[[129 150 131 126 126]
 [119 142 140 134 150]
 [118 147 136 138 148]
 [118 126 132 127 146]]
->
[[142 140]
 [147 136]]

[[124 128 135 120]
 [112 150 126 139]
 [117 116 141 136]]
->
[[150 126]
 [116 141]]

[[152 112 143 139 121]
 [127 152 124 108 113]
 [119 152 122 145 128]
 [107 150 154 104 119]
 [154 141 110 145 123]]
->
[[152 124]
 [152 122]]

[[119 124 136 135]
 [139 122 120 131]
 [127 129 124 126]
 [125 129 126 114]
 [118 105 127 128]]
->
[[122 120]
 [129 124]]

[[138 135 137 139 146]
 [145 157 149 146 137]
 [137 133 136 136 145]]
->
[[157 149]
 [133 136]]

[[154 142 126 124]
 [131 132 127 128]
 [157 132 122 125]]
->
[[132 127]
 [132 122]]

[[136 106 152 135 147]
 [120 132 135 127 138]
 [118 110 128 130 127]
 [126 136 117 130 122]
 [105 137 143 143 127]]
->
[[132 135]
 [110 128]]
---
[[112 138 158 139 121 140 120]
 [125 118 142 135 118 128 140]
 [126 117 149 141 116 128 141]]
->
[[112 138 158 139 121 140 120]
 [126 117 149 141 116 128 141]
 [125 118 142 135 118 128 140]]

[[105 151 142 144 107]
 [140 147 150 104 150]
 [110 105 144 148 151]
 [130 112 105 108 110]
 [141 120 149 122 112]
 [151 139 114 152 140]]
->
[[140 147 150 104 150]
 [141 120 149 122 112]
 [110 105 144 148 151]
 [105 151 142 144 107]
 [151 139 114 152 140]
 [130 112 105 108 110]]

[[152 153 154 151 153 153 152]
 [104 103 104 105 104 103 103]
 [153 154 152 154 153 155 152]
 [153 153 153 152 152 152 154]
 [149 152 149 151 145 153 150]
 [154 102 151 102 151 101 154]]
->
[[152 153 154 151 153 153 152]
 [153 153 153 152 152 152 154]
 [153 154 152 154 153 155 152]
 [154 102 151 102 151 101 154]
 [149 152 149 151 145 153 150]
 [104 103 104 105 104 103 103]]

[[122 127 121 138 116 130]
 [110 121 128 138 125 111]
 [106 124 131 132 134 118]]
->
[[106 124 131 132 134 118]
 [110 121 128 138 125 111]
 [122 127 121 138 116 130]]

[[127 123 125 130 132 118]
 [106 140 140 109 117 148]
 [118 143 133 114 117 146]
 [116 133 132 117 123 141]]
->
[[106 140 140 109 117 148]
 [118 143 133 114 117 146]
 [116 133 132 117 123 141]
 [127 123 125 130 132 118]]

[[130 126 132 136 129 130 130 126 129 126]
 [129 125 128 138 128 125 127 129 130 121]
 [114 130 130 126 113 120 132 138 120 112]
 [131 128 133 132 130 133 125 124 128 130]
 [119 115 129 128 137 153 121 134 139 133]
 [112 117 139 139 119 137 123 138 126 115]]
->
[[112 117 139 139 119 137 123 138 126 115]
 [131 128 133 132 130 133 125 124 128 130]
 [130 126 132 136 129 130 130 126 129 126]
 [114 130 130 126 113 120 132 138 120 112]
 [119 115 129 128 137 153 121 134 139 133]
 [129 125 128 138 128 125 127 129 130 121]]

[[124 125 125 136 129 127 111 131 158 124 127 128 106 113 121]
 [136 120 130 134 128 110 133 133 153 131 132 118 120 132 129]
 [ 99 134 124 130 128 156 105 128 140 121 126 137 129 114 123]]
->
[[136 120 130 134 128 110 133 133 153 131 132 118 120 132 129]
 [124 125 125 136 129 127 111 131 158 124 127 128 106 113 121]
 [ 99 134 124 130 128 156 105 128 140 121 126 137 129 114 123]]

[[124 131 148 130 115]
 [132 135 138 126 127]
 [128 130 130 130 129]
 [109 106 124 145 126]
 [122 126 134 128 115]
 [139 145 133 117 121]
 [130 130 132 128 127]]
->
[[124 131 148 130 115]
 [132 135 138 126 127]
 [122 126 134 128 115]
 [139 145 133 117 121]
 [130 130 132 128 127]
 [128 130 130 130 129]
 [109 106 124 145 126]]
